Below are the code and all the weights of a small trained network. Each question names an input and a class and asks about switching units off, where a switched-off unit gives its printed mean instead of its output.

import numpy as np


def w(rows, s, z=0):
    codes = np.array(rows[::2]) - 128.0
    scale = np.full(codes.shape[1], s)
    scale[-1] = z or s
    return codes * scale


def f(y):
    return y / 2 * (1 + np.tanh(0.7978845608 * (y + 0.044715 * y**3)))


def log_softmax(a):
    a = a - a.max(-1, keepdims=True)
    return a - np.log(np.exp(a).sum(-1, keepdims=True))


def net(x, mask):
    res = np.array(x, float).reshape(1, 3) / 4 @ E
    y = f(res @ A[0][:, :-1].T + A[0][:, -1])
    res = res + np.where(mask, y, B[0][:, -1]) @ B[0][:, :-1]
    return log_softmax(res[-1] @ U[:, :-1].T + U[:, -1])


A, B = {}, {}
E = w([
[116,130,60,51],'x0',
[183,248,165,80],'x1',
[4,131,191,47],'x2',
],0.013)
A[0] = w([
[193,181,116,209,1],'neuron 1',
[162,74,26,208,114],'neuron 2',
[118,23,109,127,203],'neuron 3',
[127,110,160,230,7],'neuron 4',
[231,172,121,205,217],'neuron 5',
[39,52,121,206,87],'neuron 6',
[73,232,216,187,95],'neuron 7',
[250,161,126,229,35],'neuron 8',
[153,25,97,55,108],'neuron 9',
[69,51,160,243,108],'neuron 10',
[243,40,1,97,112],'neuron 11',
[202,181,91,214,114],'neuron 12',
],0.0098,0.0083)
B[0] = w([
[200,26,152,65,171],'neuron 1',
[188,96,200,201,206],'neuron 2',
[104,153,163,211,208],'neuron 3',
[114,223,34,182,150],'neuron 4',
[18,166,71,148,248],'neuron 5',
[92,115,95,2,199],'neuron 6',
[204,27,212,154,178],'neuron 7',
[81,93,135,7,218],'neuron 8',
[68,201,129,230,167],'neuron 9',
[78,114,57,19,201],'neuron 10',
[106,195,210,225,214],'neuron 11',
[51,78,64,80,210],'neuron 12',
],0.0091,0.015)
U = w([
[58,154,66,137,129],'0',
[120,55,128,33,254],'1',
[163,57,251,222,37],'2',
],0.013,0.0057)

Each question gives the input, the list of numbers given to net, and the class t.
The units are the neurons (one row each of A and B). Each row of codes is followed by its name. A weight is (code - 128) times the scale printed after its matrix; where a second scale follows, it is the last column's (A, B and U).
mask holds one flag per neuron, in row order. A switched-off neuron (its flag False) gives its mean, the last column of its row in B, instead of its output. The means were averaged over made-up inputs and are rounded, as every weight is.
A unit's drop is (log p(t) with every unit on - log p(t) with that unit switched off) / (log p(t) with every unit on - log p(t) with every unit switched off).
The circuit of an input: a set's keep is (log p(t) with only the set's units on - log p(t) with every unit switched off) / (log p(t) with every unit on - log p(t) with every unit switched off). Starting from all 12 units, units are removed one at a time, each time the one whose removal leaves the highest keep (on an exact tie, the one counted first), for as long as the keep stays at least 0.8.
circuit, biggest first: the units of the circuit, biggest drop first
unit that matters most: the unit with the biggest drop
top k neurons: the k neurons with the biggest drops, biggest first
drop when u is switched off: that unit's drop, to one decimal
input [5,0,5], class 0: unit that matters most => neuron 8
input [-8,-3,-1], class 0: top 4 neurons => neuron 4; neuron 5; neuron 1; neuron 3
input [-2,7,-7], class 1: top 2 neurons => neuron 1; neuron 8
input [-5,1,6], class 2: top 3 neurons => neuron 7; neuron 8; neuron 12
input [-6,-6,-6], class 0: top 2 neurons => neuron 4; neuron 5
input [-1,3,-5], class 1: top 2 neurons => neuron 8; neuron 1
input [1,-5,-5], class 2: top 2 neurons => neuron 2; neuron 11
input [-5,4,0], class 1: top 4 neurons => neuron 11; neuron 2; neuron 3; neuron 9
input [8,0,6], class 0: top 2 neurons => neuron 9; neuron 8
input [-5,6,-8], class 1: top 2 neurons => neuron 1; neuron 8
input [2,-8,-4], class 2: top 2 neurons => neuron 2; neuron 11
input [6,-8,7], class 0: top 2 neurons => neuron 9; neuron 3
input [-7,-7,3], class 1: top 4 neurons => neuron 6; neuron 5; neuron 10; neuron 11
input [5,-3,5], class 0: unit that matters most => neuron 9
input [-7,-3,-6], class 0: top 4 neurons => neuron 4; neuron 5; neuron 7; neuron 11
input [1,-2,-8], class 2: top 4 neurons => neuron 2; neuron 11; neuron 1; neuron 6
input [-3,4,-3], class 1: drop when neuron 1 is switched off => 0.1
input [-5,-7,-2], class 0: drop when neuron 4 is switched off => 0.6
input [2,-8,-5], class 2: drop when neuron 2 is switched off => 2.4
input [6,-5,5], class 0: circuit, biggest first => neuron 9
input [-7,3,-2], class 1: drop when neuron 11 is switched off => 0.0
